Here is a tiny trained network, its code and every weight. The questions are about switching its units off for an input and a class, where a switched-off unit gives its printed mean instead of its output.

import numpy as np


def w(rows, s, z=0):
    codes = np.array(rows[::2]) - 128.0
    scale = np.full(codes.shape[1], s)
    scale[-1] = z or s
    return codes * scale


def f(y):
    return np.maximum(y, 0)


def log_softmax(a):
    a = a - a.max(-1, keepdims=True)
    return a - np.log(np.exp(a).sum(-1, keepdims=True))


def net(x, mask):
    res = np.array(x, float).reshape(1, 8) / 4 @ E
    y = f(res @ A[0][:, :-1].T + A[0][:, -1])
    res = res + np.where(mask, y, B[0][:, -1]) @ B[0][:, :-1]
    return log_softmax(res[-1] @ U[:, :-1].T + U[:, -1])


A, B = {}, {}
E = w([
[148,53,7,162,154,149,72,38,67,173],'x0',
[159,215,58,69,117,128,131,54,192,194],'x1',
[114,181,196,44,60,58,153,91,103,93],'x2',
[200,123,162,217,173,154,80,59,128,151],'x3',
[71,130,125,140,159,165,197,33,253,111],'x4',
[183,230,101,148,101,216,242,252,192,249],'x5',
[254,200,106,36,85,75,80,123,180,82],'x6',
[82,208,82,216,131,156,64,157,42,157],'x7',
],0.0067)
A[0] = w([
[67,35,124,113,87,102,133,121,110,95,252],'n1',
[89,89,168,139,197,244,145,182,157,174,242],'n2',
[65,2,183,111,125,73,83,151,67,85,217],'n3',
[60,81,70,36,81,180,104,162,79,139,245],'n4',
[182,126,155,171,142,113,83,168,70,130,179],'n5',
[209,170,47,149,136,160,166,152,102,196,186],'n6',
[107,83,75,149,143,210,113,12,157,188,150],'n7',
[186,176,142,164,129,68,158,175,123,109,63],'n8',
[81,138,225,152,169,114,178,95,131,128,126],'n9',
[127,226,70,122,132,152,137,150,102,102,176],'n10',
[166,194,72,87,127,132,143,119,101,207,153],'n11',
],0.0087,0.004)
B[0] = w([
[111,153,47,160,131,113,231,31,79,185,214],'n1',
[176,134,84,219,103,177,204,70,153,158,215],'n2',
[162,129,52,167,143,162,186,94,58,109,246],'n3',
[161,157,121,224,208,98,202,42,139,149,199],'n4',
[84,89,200,116,21,121,129,160,90,123,185],'n5',
[95,170,144,196,53,247,177,125,184,137,214],'n6',
[208,188,67,119,164,104,115,48,122,172,228],'n7',
[151,112,135,72,127,176,89,162,177,88,165],'n8',
[60,181,122,141,83,185,162,138,119,202,180],'n9',
[133,172,112,124,1,171,112,203,137,144,184],'n10',
[98,200,143,199,95,128,155,128,224,138,192],'n11',
],0.0082,0.013)
U = w([
[79,151,143,213,117,189,151,95,145,202,235],'0',
[98,75,186,82,190,87,53,172,126,168,1],'1',
[194,156,88,102,147,94,94,52,136,158,209],'2',
[180,96,206,154,102,171,115,170,105,127,119],'3',
[163,190,201,97,62,88,88,138,110,119,102],'4',
[79,82,145,161,140,83,119,91,2,101,81],'5',
],0.0088,0.0044)

Each question gives the input, the list of numbers given to net, and the class t.
The units are the neurons (one row each of A and B). Each row of codes is followed by its name. A weight is (code - 128) times the scale printed after its matrix; where a second scale follows, it is the last column's (A, B and U).
mask holds one flag per neuron, in row order. A switched-off neuron (its flag False) gives its mean, the last column of its row in B, instead of its output. The means were averaged over made-up inputs and are rounded, as every weight is.
A unit's drop is (log p(t) with every unit on - log p(t) with that unit switched off) / (log p(t) with every unit on - log p(t) with every unit switched off).
The circuit of an input: a set's keep is (log p(t) with only the set's units on - log p(t) with every unit switched off) / (log p(t) with every unit on - log p(t) with every unit switched off). Starting from all 11 units, units are removed one at a time, each time the one whose removal leaves the highest keep (on an exact tie, the one counted first), for as long as the keep stays at least 0.8.
units of the circuit, in order: the units of the circuit, biggest drop first
most important unit: the unit with the biggest drop
k most important neurons: the k neurons with the biggest drops, biggest first
drop of u: that unit's drop, to one decimal
input [-7,-5,0,-5,-2,-4,-3,-1], class 5: units of the circuit, in order -> [n6; n11]
input [-2,-6,2,4,4,-5,-2,-3], class 5: most important unit -> n6
input [-3,-8,6,2,-7,7,6,-3], class 3: 2 most important neurons -> [n7; n8]
input [-3,1,0,-6,-3,-1,-1,-3], class 2: 2 most important neurons -> [n6; n5]
input [3,-6,5,-3,-8,3,-5,-2], class 5: 2 most important neurons -> [n6; n11]
input [-4,1,5,-5,1,-3,1,-3], class 2: 2 most important neurons -> [n6; n5]
input [8,2,-7,7,2,1,1,-6], class 2: 2 most important neurons -> [n7; n9]
input [6,-2,-7,6,-1,-2,0,-7], class 2: drop of n7 -> 0.3
input [5,-2,5,4,-5,-1,5,6], class 4: drop of n11 -> 0.0
input [-4,-6,2,4,4,1,4,1], class 3: drop of n4 -> 0.1
